Below is a small trained network, with its code and all its weights. Each question gives an input and a target symbol and asks what happens when units are switched off, that is, made to give their printed mean instead of their output.

import numpy as np


def w(rows, s, z=0):
    codes = np.array(rows[::2]) - 128.0
    scale = np.full(codes.shape[1], s)
    scale[-1] = z or s
    return codes * scale


def norm(h):
    return h / np.sqrt((h * h).mean(-1, keepdims=True) + 1e-5)


def f(y):
    return y / 2 * (1 + np.tanh(0.7978845608 * (y + 0.044715 * y**3)))


def softmax(a):
    e = np.exp(a - a.max(-1, keepdims=True))
    return e / e.sum(-1, keepdims=True)


def log_softmax(a):
    a = a - a.max(-1, keepdims=True)
    return a - np.log(np.exp(a).sum(-1, keepdims=True))


def net(x, mask):
    ids = ['ΓΔΘΛΞΠΨεζημστω'.index(c) for c in x.split()]
    T = len(ids)
    res = E[ids] + P[:T]
    r = norm(res)
    for j in range(3):
        rows = slice(4 * j, 4 * j + 4)
        q, k, v = (r @ M[0][rows].T for M in (Q, K, V))
        z = softmax(np.where(np.tri(T) > 0, q @ k.T / 4**0.5, -1e9)) @ v
        o = O[0][rows]
        res = res + np.where(mask[j], z, o[:, -1]) @ o[:, :-1]
    y = f(norm(res) @ A[0][:, :-1].T + A[0][:, -1])
    res = res + np.where(mask[3:7], y, B[0][:, -1]) @ B[0][:, :-1]
    return log_softmax(norm(res)[-1] @ U[:, :-1].T + U[:, -1])


Q, K, V, O, A, B = {}, {}, {}, {}, {}, {}
E = w([
[150,61,81,169,126,91,165,74],'Γ',
[133,142,229,187,116,162,120,24],'Δ',
[167,142,182,215,15,25,243,80],'Θ',
[246,190,77,179,89,156,103,66],'Λ',
[176,192,164,200,186,107,202,97],'Ξ',
[127,112,126,205,101,75,171,92],'Π',
[180,186,89,153,55,131,195,130],'Ψ',
[216,71,27,136,65,198,100,106],'ε',
[95,155,168,194,1,53,148,212],'ζ',
[181,96,84,181,128,141,196,131],'η',
[196,2,190,36,51,106,29,78],'μ',
[184,200,109,195,105,234,110,137],'σ',
[118,14,47,249,68,141,131,115],'τ',
[142,181,142,194,83,128,93,49],'ω',
],0.009)
P = w([
[84,116,152,93,146,126,127,153],'0',
[200,130,172,223,154,167,120,168],'1',
[196,163,139,72,32,124,224,10],'2',
[108,187,104,130,162,146,107,148],'3',
[209,121,171,220,157,166,112,172],'4',
[154,161,156,127,50,114,188,6],'5',
[110,179,92,140,152,140,87,146],'6',
[212,121,161,226,161,162,107,178],'7',
[143,156,143,164,62,98,161,8],'8',
[113,175,86,147,139,133,70,137],'9',
[211,116,173,226,156,160,111,177],'10',
],0.017)
Q[0] = w([
[71,132,47,161,157,115,214,89],'h1',
[225,78,62,79,127,128,151,153],'h1',
[78,206,8,29,134,56,76,71],'h1',
[103,121,94,118,100,30,125,127],'h1',
[203,82,198,212,89,111,113,202],'h2',
[182,49,104,168,148,196,139,116],'h2',
[224,132,222,145,138,167,137,208],'h2',
[148,122,188,134,172,143,123,46],'h2',
[54,195,125,48,95,119,96,96],'h3',
[202,14,247,123,184,58,92,170],'h3',
[91,147,125,92,201,139,180,163],'h3',
[102,85,87,29,151,164,131,112],'h3',
],0.012)
K[0] = w([
[136,171,40,180,98,115,182,104],'h1',
[143,120,96,71,89,102,128,199],'h1',
[204,181,55,147,126,86,43,88],'h1',
[173,71,106,122,97,2,84,57],'h1',
[94,39,208,138,131,180,173,214],'h2',
[117,61,102,103,172,213,153,123],'h2',
[127,145,171,50,134,173,207,169],'h2',
[137,106,139,129,164,133,157,61],'h2',
[152,196,112,96,57,165,150,99],'h3',
[91,78,215,66,175,92,169,145],'h3',
[85,190,79,100,172,153,183,149],'h3',
[190,106,91,86,118,181,120,156],'h3',
],0.013)
V[0] = w([
[112,173,69,128,134,149,104,67],'h1',
[212,73,189,63,209,198,58,117],'h1',
[106,176,213,113,206,143,120,225],'h1',
[40,130,176,118,67,212,107,84],'h1',
[170,98,114,138,84,126,201,221],'h2',
[6,197,68,168,73,131,40,226],'h2',
[189,132,180,224,108,136,22,195],'h2',
[170,93,149,62,100,139,82,129],'h2',
[162,104,106,116,167,12,130,158],'h3',
[140,97,182,237,215,166,56,98],'h3',
[9,148,2,169,140,140,158,118],'h3',
[88,67,125,72,116,178,67,124],'h3',
],0.0094)
O[0] = w([
[105,165,182,221,93,167,110,102,112],'h1',
[100,83,160,171,154,94,12,91,56],'h1',
[120,166,48,121,208,109,51,116,78],'h1',
[66,176,96,83,59,209,92,41,239],'h1',
[26,150,247,98,179,185,50,68,176],'h2',
[89,104,9,192,147,183,90,93,192],'h2',
[97,150,97,156,240,147,111,205,252],'h2',
[143,100,209,172,182,127,172,102,105],'h2',
[129,89,56,216,160,73,110,99,68],'h3',
[58,150,204,126,83,2,126,150,214],'h3',
[128,45,154,101,129,149,80,155,47],'h3',
[130,197,69,159,84,213,114,208,76],'h3',
],0.0086,0.0047)
A[0] = w([
[162,82,72,129,176,149,213,167,117],'n1',
[13,104,63,76,149,157,237,132,61],'n2',
[160,80,31,124,123,115,128,112,92],'n3',
[251,102,135,135,129,160,199,174,2],'n4',
],0.012,0.0096)
B[0] = w([
[115,56,140,79,183,173,141,57,213],'n1',
[107,129,142,255,126,52,50,153,251],'n2',
[223,167,149,63,60,59,228,97,205],'n3',
[36,88,143,182,107,78,109,228,149],'n4',
],0.016,0.0024)
U = w([
[170,133,140,74,77,149,223,149,215],'Γ',
[41,177,131,110,85,125,160,36,129],'Δ',
[98,82,195,215,149,97,146,29,2],'Θ',
[212,170,151,248,145,146,140,125,21],'Λ',
[114,170,125,99,220,65,163,197,190],'Ξ',
[196,112,76,143,121,29,98,123,118],'Π',
[163,157,87,122,200,191,178,61,128],'Ψ',
[148,114,127,122,70,245,134,178,97],'ε',
[87,161,47,149,171,82,106,64,105],'ζ',
[74,52,151,71,176,143,145,153,205],'η',
[164,70,151,127,126,137,38,89,141],'μ',
[79,212,128,80,174,184,146,182,142],'σ',
[123,51,122,146,55,99,87,188,119],'τ',
[174,216,52,112,51,108,102,172,50],'ω',
],0.013,0.0066)

Each question gives the input, a string of symbols that net reads in full, and the target symbol t.
The units are the heads (4 rows each of Q, K, V and O) and the neurons (one row each of A and B). Each row of codes is followed by its name. A weight is (code - 128) times the scale printed after its matrix; where a second scale follows, it is the last column's (O, A, B and U).
mask holds one flag per unit, heads first, then neurons. A switched-off unit (its flag False) gives its mean, the last column of its rows in O or B, instead of its output. The means were averaged over made-up inputs and are rounded, as every weight is.
A unit's drop is (log p(t) with every unit on - log p(t) with that unit switched off) / (log p(t) with every unit on - log p(t) with every unit switched off).
unit that matters most: the unit with the biggest drop
k most important neurons: the k neurons with the biggest drops, biggest first
which heads matter: for each layer, one digit per head in row order, 1 if its drop is at least 0.15 and else 0, layers parted by /
drop of u: that unit's drop, to one decimal
input τ Π Ξ ζ ε μ Ξ ζ ζ, target Θ: which heads matter -> 111
input ζ η Π μ Δ σ, target Γ: which heads matter -> 010
input σ ω Π Π, target Π: which heads matter -> 011
input ζ τ μ Λ, target Λ: which heads matter -> 110
input Λ Π Γ τ ζ Λ Θ Ξ σ Ψ ζ, target Ξ: which heads matter -> 000
input ω Ξ ζ σ Λ Λ σ ζ Γ Θ, target Θ: which heads matter -> 111
input Δ Λ ε σ ζ, target ω: which heads matter -> 110
input Λ ζ Λ ζ Λ, target Ξ: which heads matter -> 001
input τ τ Ξ η Θ, target ε: unit that matters most -> h2
input Δ ζ Γ η σ ζ ζ ε Ξ Δ τ, target ω: which heads matter -> 111
input Θ ε ζ Δ ω, target η: 2 most important neurons -> [n4; n1]
input ζ Λ μ Θ η τ, target Γ: which heads matter -> 110
input Θ η ζ Δ Π Θ Ξ, target Ξ: which heads matter -> 101
input ζ τ ε ζ Λ μ Λ Δ σ Ψ, target Ψ: unit that matters most -> h2
input ε μ ζ ζ Ξ Ξ Π Ψ ζ, target Θ: 2 most important neurons -> [n2; n3]
input Ξ Ψ τ ζ μ, target Π: which heads matter -> 100
input Θ Π Δ τ Π Π μ ε, target η: 2 most important neurons -> [n1; n4]
input Θ Ψ μ Ξ Θ η σ Π Θ Γ η, target η: 2 most important neurons -> [n1; n4]
input μ ω μ Π ζ η Ψ, target Ψ: 2 most important neurons -> [n1; n3]
input τ τ Δ Ξ τ Θ, target Γ: unit that matters most -> h1
input μ Ξ Δ τ Π μ Θ, target Θ: 2 most important neurons -> [n2; n1]
input Π μ Δ τ ε μ Π μ ζ, target Γ: drop of h2 -> 0.2
input Λ η ζ ε μ Δ, target Γ: drop of h2 -> 0.6
input ζ ζ Ψ σ Λ, target Ψ: drop of h2 -> 0.1
